Below are the code and all the weights of a small trained network. Each question names an input and a target symbol and asks about switching units off, where a switched-off unit gives its printed mean instead of its output.

import numpy as np


def w(rows, s, z=0):
    codes = np.array(rows[::2]) - 128.0
    scale = np.full(codes.shape[1], s)
    scale[-1] = z or s
    return codes * scale


def f(y):
    return np.maximum(y, 0)


def softmax(a):
    e = np.exp(a - a.max(-1, keepdims=True))
    return e / e.sum(-1, keepdims=True)


def log_softmax(a):
    a = a - a.max(-1, keepdims=True)
    return a - np.log(np.exp(a).sum(-1, keepdims=True))


def net(x, mask):
    ids = ['ΓΔΠΦΨαεζηλμτ'.index(c) for c in x.split()]
    T = len(ids)
    res = E[ids] + P[:T]
    u = 0
    for l in range(2):
        q, k, v = (res @ M[l].T for M in (Q, K, V))
        z = softmax(np.where(np.tri(T) > 0, q @ k.T / 2**0.5, -1e9)) @ v
        res = res + np.where(mask[u], z, O[l][:, -1]) @ O[l][:, :-1]
        u += 1
        y = f(res @ A[l][:, :-1].T + A[l][:, -1])
        res = res + np.where(mask[u : u + 4], y, B[l][:, -1]) @ B[l][:, :-1]
        u += 4
    return log_softmax(res[-1] @ U[:, :-1].T + U[:, -1])


Q, K, V, O, A, B = {}, {}, {}, {}, {}, {}
E = w([
[190,152,15,40,129,121],'Γ',
[160,183,100,93,56,199],'Δ',
[92,158,147,148,165,156],'Π',
[130,207,98,66,187,85],'Φ',
[130,183,79,125,235,49],'Ψ',
[120,199,136,116,143,210],'α',
[201,69,158,66,123,161],'ε',
[254,49,158,209,153,140],'ζ',
[176,44,91,183,70,186],'η',
[76,80,86,211,83,91],'λ',
[61,49,22,85,16,50],'μ',
[127,232,19,209,246,222],'τ',
],0.014)
P = w([
[146,139,187,134,113,105],'0',
[187,176,80,113,71,100],'1',
[90,169,166,165,101,156],'2',
[102,5,127,116,190,139],'3',
[138,201,97,105,53,107],'4',
[85,166,170,164,98,148],'5',
],0.017)
Q[0] = w([
[185,235,182,148,117,41],'0.h1',
[32,119,14,151,254,144],'0.h1',
],0.008)
K[0] = w([
[187,141,251,97,169,47],'0.h1',
[42,145,24,176,167,107],'0.h1',
],0.012)
V[0] = w([
[105,105,190,36,36,51],'0.h1',
[105,110,92,192,2,44],'0.h1',
],0.0063)
O[0] = w([
[2,182,77,161,115,214,255],'0.h1',
[9,150,59,212,92,118,143],'0.h1',
],0.0096,0.001)
A[0] = w([
[90,174,254,210,148,73,67],'0.n1',
[104,234,113,162,89,122,165],'0.n2',
[130,83,204,35,147,212,148],'0.n3',
[118,141,55,57,192,92,3],'0.n4',
],0.0089,0.0054)
B[0] = w([
[112,94,104,143,254,157,164],'0.n1',
[178,97,142,77,113,133,254],'0.n2',
[99,171,177,156,110,124,212],'0.n3',
[107,130,174,163,90,164,153],'0.n4',
],0.016,0.0084)
Q[1] = w([
[192,140,2,20,183,99],'1.h1',
[65,174,43,193,20,49],'1.h1',
],0.0053)
K[1] = w([
[50,222,153,19,233,85],'1.h1',
[81,132,158,144,50,2],'1.h1',
],0.0086)
V[1] = w([
[135,154,131,150,73,136],'1.h1',
[78,149,134,1,153,89],'1.h1',
],0.0066)
O[1] = w([
[110,6,124,9,10,189,7],'1.h1',
[52,254,114,76,154,73,191],'1.h1',
],0.0062,0.00022)
A[1] = w([
[66,115,165,145,2,186,104],'1.n1',
[192,193,79,72,169,48,174],'1.n2',
[223,187,86,54,18,40,166],'1.n3',
[166,49,4,146,105,73,255],'1.n4',
],0.0071,0.0075)
B[1] = w([
[157,145,188,184,108,4,219],'1.n1',
[110,81,128,74,49,98,200],'1.n2',
[143,176,82,225,198,147,247],'1.n3',
[104,134,114,44,146,183,213],'1.n4',
],0.011,0.012)
U = w([
[185,163,59,94,99,164,254],'Γ',
[184,157,104,206,122,108,109],'Δ',
[101,174,126,234,205,107,29],'Π',
[147,159,143,1,88,121,126],'Φ',
[134,119,125,114,194,34,124],'Ψ',
[131,179,189,83,130,216,103],'α',
[102,136,188,181,127,90,111],'ε',
[163,61,123,241,156,129,36],'ζ',
[182,53,132,105,39,149,181],'η',
[97,84,101,113,140,168,230],'λ',
[65,128,102,153,96,82,149],'μ',
[248,95,143,67,129,101,19],'τ',
],0.009,0.0054)

Each question gives the input, a string of symbols that net reads in full, and the target symbol t.
The units are the heads (2 rows each of Q, K, V and O) and the neurons (one row each of A and B). Each row of codes is followed by its name. A weight is (code - 128) times the scale printed after its matrix; where a second scale follows, it is the last column's (O, A, B and U).
mask holds one flag per unit, layer by layer, with each layer's heads first. A switched-off unit (its flag False) gives its mean, the last column of its rows in O or B, instead of its output. The means were averaged over made-up inputs and are rounded, as every weight is.
A unit's drop is (log p(t) with every unit on - log p(t) with that unit switched off) / (log p(t) with every unit on - log p(t) with every unit switched off).
The circuit of an input: a set's keep is (log p(t) with only the set's units on - log p(t) with every unit switched off) / (log p(t) with every unit on - log p(t) with every unit switched off). Starting from all 10 units, units are removed one at a time, each time the one whose removal leaves the highest keep (on an exact tie, the one counted first), for as long as the keep stays at least 0.8.
units of the circuit, in order: the units of the circuit, biggest drop first
most important unit: the unit with the biggest drop
k most important neurons: the k neurons with the biggest drops, biggest first
k most important neurons of layer l: the k neurons of layer l with the biggest drops, biggest first
input Ψ ε ε ε μ, target Γ: units of the circuit, in order -> 1.n3; 0.n3; 1.n4
input Φ Ψ ε Φ, target ε: 3 most important neurons of layer 0 -> 0.n4; 0.n3; 0.n2
input Φ Δ ζ η Π, target Γ: most important neuron -> 1.n1
input Ψ α λ Γ, target λ: units of the circuit, in order -> 0.h1; 1.n1
input Γ ε λ ζ, target λ: units of the circuit, in order -> 1.n4; 0.h1; 1.n1
input Γ λ η ε ε, target Δ: 3 most important neurons -> 1.n3; 0.n1; 1.n4
input Ψ η λ Φ, target λ: 4 most important neurons -> 0.n3; 1.n4; 1.n3; 1.n2
input λ λ ε Ψ, target λ: 3 most important neurons -> 0.n3; 1.n1; 1.n3
input ε ε μ ζ, target μ: units of the circuit, in order -> 0.h1; 1.n3
input ε τ λ η, target τ: 2 most important neurons -> 1.n3; 1.n2
input Δ ε ε μ λ, target Γ: 3 most important neurons of layer 0 -> 0.n3; 0.n2; 0.n4
input μ Δ λ ζ, target λ: units of the circuit, in order -> 0.h1; 1.n4; 1.n1
input Π ε Φ Π, target ε: 2 most important neurons -> 0.n3; 0.n2
input τ Γ η Ψ ζ, target Γ: units of the circuit, in order -> 0.n3; 1.n4; 1.n1
input ε ε λ ε, target λ: most important unit -> 0.h1
input Π Ψ λ η, target λ: 3 most important neurons of layer 1 -> 1.n4; 1.n2; 1.n1
input Ψ μ Ψ, target Ψ: units of the circuit, in order -> 0.n1; 1.n3; 0.h1
input τ λ α μ, target μ: 2 most important neurons -> 1.n1; 0.n2
input ε μ ε ε Ψ, target Γ: 3 most important neurons -> 0.n3; 1.n3; 0.n2
input Ψ λ Φ, target Φ: 4 most important neurons -> 1.n3; 1.n2; 1.n1; 0.n1
input ε τ ε Ψ, target τ: units of the circuit, in order -> 0.h1
